Below is a small trained network, with its code and all its weights. Each question gives an input and a class and asks what happens when units are switched off, that is, made to give their printed mean instead of their output.

import numpy as np


def w(rows, s, z=0):
    codes = np.array(rows[::2]) - 128.0
    scale = np.full(codes.shape[1], s)
    scale[-1] = z or s
    return codes * scale


def f(y):
    return y / 2 * (1 + np.tanh(0.7978845608 * (y + 0.044715 * y**3)))


def log_softmax(a):
    a = a - a.max(-1, keepdims=True)
    return a - np.log(np.exp(a).sum(-1, keepdims=True))


def net(x, mask):
    res = np.array(x, float).reshape(1, 7) / 4 @ E
    y = f(res @ A[0][:, :-1].T + A[0][:, -1])
    res = res + np.where(mask, y, B[0][:, -1]) @ B[0][:, :-1]
    return log_softmax(res[-1] @ U[:, :-1].T + U[:, -1])


A, B = {}, {}
E = w([
[129,128,128,129],'x0',
[203,141,247,74],'x1',
[128,128,127,128],'x2',
[128,128,128,127],'x3',
[128,128,128,128],'x4',
[93,158,82,2],'x5',
[57,250,172,160],'x6',
],0.0084)
A[0] = w([
[129,77,129,115,109],'n1',
[72,243,175,153,114],'n2',
[107,130,118,83,70],'n3',
[130,116,147,163,72],'n4',
[126,102,158,172,69],'n5',
[137,95,124,121,114],'n6',
[119,125,131,123,99],'n7',
[110,172,88,3,3],'n8',
[134,123,145,150,45],'n9',
[132,84,129,119,129],'n10',
[115,172,139,139,62],'n11',
[162,87,107,111,102],'n12',
[150,134,192,109,71],'n13',
[152,105,115,124,118],'n14',
[167,135,175,102,88],'n15',
[167,39,127,111,131],'n16',
[134,135,181,84,52],'n17',
[165,111,170,255,57],'n18',
[145,90,119,119,114],'n19',
[89,127,51,185,57],'n20',
[148,102,118,124,108],'n21',
[146,127,169,112,84],'n22',
[172,145,177,107,103],'n23',
[144,116,195,119,67],'n24',
[98,150,148,134,98],'n25',
[87,124,64,149,46],'n26',
[145,61,121,97,80],'n27',
[105,187,165,148,95],'n28',
[140,110,151,178,62],'n29',
],0.018,0.0046)
B[0] = w([
[162,149,128,125,161],'n1',
[226,152,57,109,248],'n2',
[103,111,130,84,153],'n3',
[95,182,158,112,145],'n4',
[110,121,151,79,158],'n5',
[143,130,107,123,150],'n6',
[120,109,111,119,124],'n7',
[56,118,178,10,228],'n8',
[115,100,127,112,130],'n9',
[154,145,120,125,159],'n10',
[153,121,94,122,152],'n11',
[154,160,101,132,177],'n12',
[94,139,147,199,179],'n13',
[142,133,105,127,152],'n14',
[108,123,143,195,180],'n15',
[187,144,69,115,223],'n16',
[108,110,159,173,172],'n17',
[71,108,154,11,238],'n18',
[145,163,114,131,161],'n19',
[97,124,163,255,218],'n20',
[140,132,103,126,150],'n21',
[117,110,136,165,157],'n22',
[102,116,140,200,185],'n23',
[107,101,145,182,172],'n24',
[151,127,106,124,149],'n25',
[118,90,166,199,189],'n26',
[178,134,104,128,187],'n27',
[175,149,101,132,184],'n28',
[102,118,144,74,162],'n29',
],0.04,0.012)
U = w([
[154,164,49,141,139],'0',
[5,115,155,69,241],'1',
[38,95,153,253,5],'2',
],0.007,0.0021)

Each question gives the input, the list of numbers given to net, and the class t.
The units are the neurons (one row each of A and B). Each row of codes is followed by its name. A weight is (code - 128) times the scale printed after its matrix; where a second scale follows, it is the last column's (A, B and U).
mask holds one flag per neuron, in row order. A switched-off neuron (its flag False) gives its mean, the last column of its row in B, instead of its output. The means were averaged over made-up inputs and are rounded, as every weight is.
A unit's drop is (log p(t) with every unit on - log p(t) with that unit switched off) / (log p(t) with every unit on - log p(t) with every unit switched off).
The circuit of an input: a set's keep is (log p(t) with only the set's units on - log p(t) with every unit switched off) / (log p(t) with every unit on - log p(t) with every unit switched off). Starting from the 12 units with the biggest drops (on a tie, the unit counted first), units are removed one at a time, each time the one whose removal leaves the highest keep (on an exact tie, the one counted first), for as long as the keep stays at least 0.8.
circuit, biggest first: the units of the circuit, biggest drop first
top k neurons: the k neurons with the biggest drops, biggest first
drop of u: that unit's drop, to one decimal
input [2,6,-8,-1,0,-6,-4], class 1: circuit, biggest first -> (n18)
input [-1,-7,-4,0,8,-8,-7], class 1: top 4 neurons -> (n18 n2 n29 n5)
input [-6,0,-3,1,6,2,1], class 1: top 2 neurons -> (n16 n2)
input [4,6,2,5,1,-3,5], class 2: top 3 neurons -> (n13 n23 n24)
input [7,-7,-3,-1,-2,6,-5], class 2: top 3 neurons -> (n20 n26 n18)
input [1,-8,-7,2,6,-4,-7], class 2: top 3 neurons -> (n20 n26 n2)
input [6,3,5,-2,3,3,-1], class 1: top 4 neurons -> (n20 n26 n8 n2)
input [0,7,-2,-7,1,8,-3], class 1: top 2 neurons -> (n8 n20)
input [-2,-6,-7,6,-3,-4,3], class 2: drop of n20 -> 3.4
input [-5,8,-5,7,3,-6,4], class 2: drop of n23 -> 0.2
input [0,8,8,-8,-3,-4,-6], class 2: drop of n23 -> 0.1
input [-6,-4,-1,1,-4,-8,-1], class 1: drop of n26 -> 0.0
